[[148 120 151 150 144 126]
 [137 111 144 140 138 119]
 [111 144 118 113 147 120]] → 137

[[140 116 123 150 142 133 137]
 [126 113 152 116 132 134 117]] → 140

[[119 156 147 158 145]
 [141 118 127 129 136]] → 119

[[ 99 141 122 136 132 137]
 [139 128 114 135 126 117]] → 99

[[115 138 113 106]
 [122 125 121 117]
 [108 132 158 140]] → 122

[[126 122 124 127 126 121 127]
 [117 133 146 144 149 123 122]] → 126

[[139 123 135 143 123 150 130]
 [129 151 104 126 140 103 150]
 [119 154 135 150 150 128 151]] → 129

[[120 111 129 110 108 103 101]
 [135 107 121 123 122 128 121]
 [135 141 134 127 129 149 130]] → 135

[[153 135 139 111 126]
 [128 128 105 140 119]] → 153
---
[152 120 158 156 127] value 152
[112 127 115  98 120] value 112
[120 141 105 109 124] value 120
[154 105 132 110 112] value 154
[110 123 116 146 151] value 110
[136 128 122 150 133] value 136
[122 156 103 155 131] value 122
[126 134 103 112 111] value 126
[141 146 147 148 149] value 141
---
[112 138  98 129 144 110 143] value 129

[127 122 100 151 133] value 127

[[135 133  99 115 125]
 [131 128 120 108 146]
 [153 123 152 147 130]] value 130

[136 132 110 106 154 129 140] value 132

[144 135 148 136 102 152 112] value 136

[[137 124 116 113 137]
 [106 125 117 139 114]
 [142 138 139 135 146]] value 135
---
Q:
[[142, 132, 119, 138],
 [126, 128, 98, 135]]
A: 132

Q:
[[102, 153, 103, 104, 103, 105, 101],
 [99, 152, 100, 152, 154, 153, 153],
 [100, 117, 154, 105, 106, 107, 104]]
A: 154

Q:
[[143, 113, 103, 147, 133, 137, 123],
 [117, 132, 136, 117, 124, 121, 136]]
A: 133

Q:
[[154, 152, 147, 122],
 [141, 130, 117, 104],
 [137, 123, 146, 111]]
A: 130

Q:
[[120, 143, 129, 152, 133, 123],
 [132, 132, 122, 128, 137, 118],
 [124, 139, 122, 133, 149, 121]]
A: 128

Q:
[[116, 131, 120, 148, 123],
 [136, 142, 133, 150, 152],
 [146, 107, 153, 145, 149]]
A: 133

Q:
[[124, 132, 131, 129, 128, 150],
 [132, 135, 125, 133, 120, 107],
 [125, 133, 131, 130, 126, 146]]
A: 133

Q:
[[127, 127, 131, 144, 108, 116, 133],
 [131, 101, 130, 144, 126, 122, 140]]
A: 108

Q:
[[109, 122, 132, 123],
 [98, 103, 137, 118],
 [105, 112, 136, 126]]
A: 103

Q:
[[143, 133, 132, 125, 130, 121, 137],
 [125, 120, 121, 136, 120, 139, 120],
 [106, 126, 124, 132, 137, 129, 117]]
A: 120
---
[[127 127 128 128 128 127 128]
 [129 128 127 128 127 129 127]
 [111 108 145 147 128 120 150]] ==> 129

[[140 120 126 134 127]
 [129 128 130 130 128]
 [102 157 141 104 127]] ==> 129

[[118 118 132 153]
 [139 140 128 112]
 [132 130 129 127]] ==> 139

[[129 129 127 129 134 131 127]
 [146 123 128 134 143 123 124]
 [149 117 131 134 154 129 120]] ==> 146

[[111 112 138 137 137 139 155]
 [139 100 118 118 119 118 146]
 [144 129 122 122 122 124 125]] ==> 139

[[133 136 134 122 137]
 [132 131 140 122 133]
 [131 154 138 146 152]] ==> 132
---
[[129 130 120 135 109 120 142]
 [144 120 146 139 126 153 146]] Answer: 109

[[130 132 134 130 128 132]
 [104 123 104 110 123 102]
 [120 120 117 124 129 120]] Answer: 110

[[128 150 145 123]
 [128 130 130 130]] Answer: 150

[[ 98 115 127 129 146 100 128]
 [129 151 109 131 100 138 123]
 [104 139 123 121 140 119 150]] Answer: 100

[[120 125 125 120 129]
 [120 106 106 133 149]
 [142 119 119 102 143]] Answer: 106

[[139 144 128 128 131 152 118]
 [106 124 124 121 110 110 157]
 [136 140 128 128 130 146 120]] Answer: 110

[[134 115 156 123 117 110]
 [118 132 153 121 107 110]] Answer: 123

[[132 127 132 130 125 131]
 [121 129 126 137 128 136]
 [123 120 105 115 150 111]] Answer: 137
---
Input: [156, 116, 138, 124, 149]
Output: 124
Input: [[124, 128, 147, 110, 151, 138, 111], [136, 127, 135, 155, 147, 136, 106], [123, 128, 118, 123, 133, 117, 123]]
Output: 138
Input: [[144, 127, 145, 135, 125, 147], [125, 119, 140, 118, 151, 137], [134, 125, 116, 136, 112, 121]]
Output: 125
Input: [128, 151, 155, 105, 120, 117]
Output: 120
Input: [[105, 129, 147, 138, 105, 117], [100, 129, 155, 137, 108, 122], [145, 120, 133, 113, 149, 138]]
Output: 105
Input: [[130, 126, 117, 137, 111], [147, 134, 155, 143, 133]]
Output: 137
Input: [[102, 151, 154, 128], [141, 139, 121, 146]]
Output: 154
---
[128 105 129 106 110 137] value 106

[116 152 120 102] value 102

[127 123 132 124 132 158] value 124

[[138 105 131 119]
 [113 150 127 129]] value 119

[128 128 129 149 155 131 127] value 149

[[155 143 114 156 117 145]
 [105 141 135 103 131 143]
 [147 112 134 148 132 110]] value 156

[112 127 120 151 147] value 151

[[131 133 131 131 129 130 130]
 [105 105 108 112 116 109 109]] value 131

[[137 124 122 130 156]
 [143 157 130 136 102]
 [123 156 133 119 151]] value 130
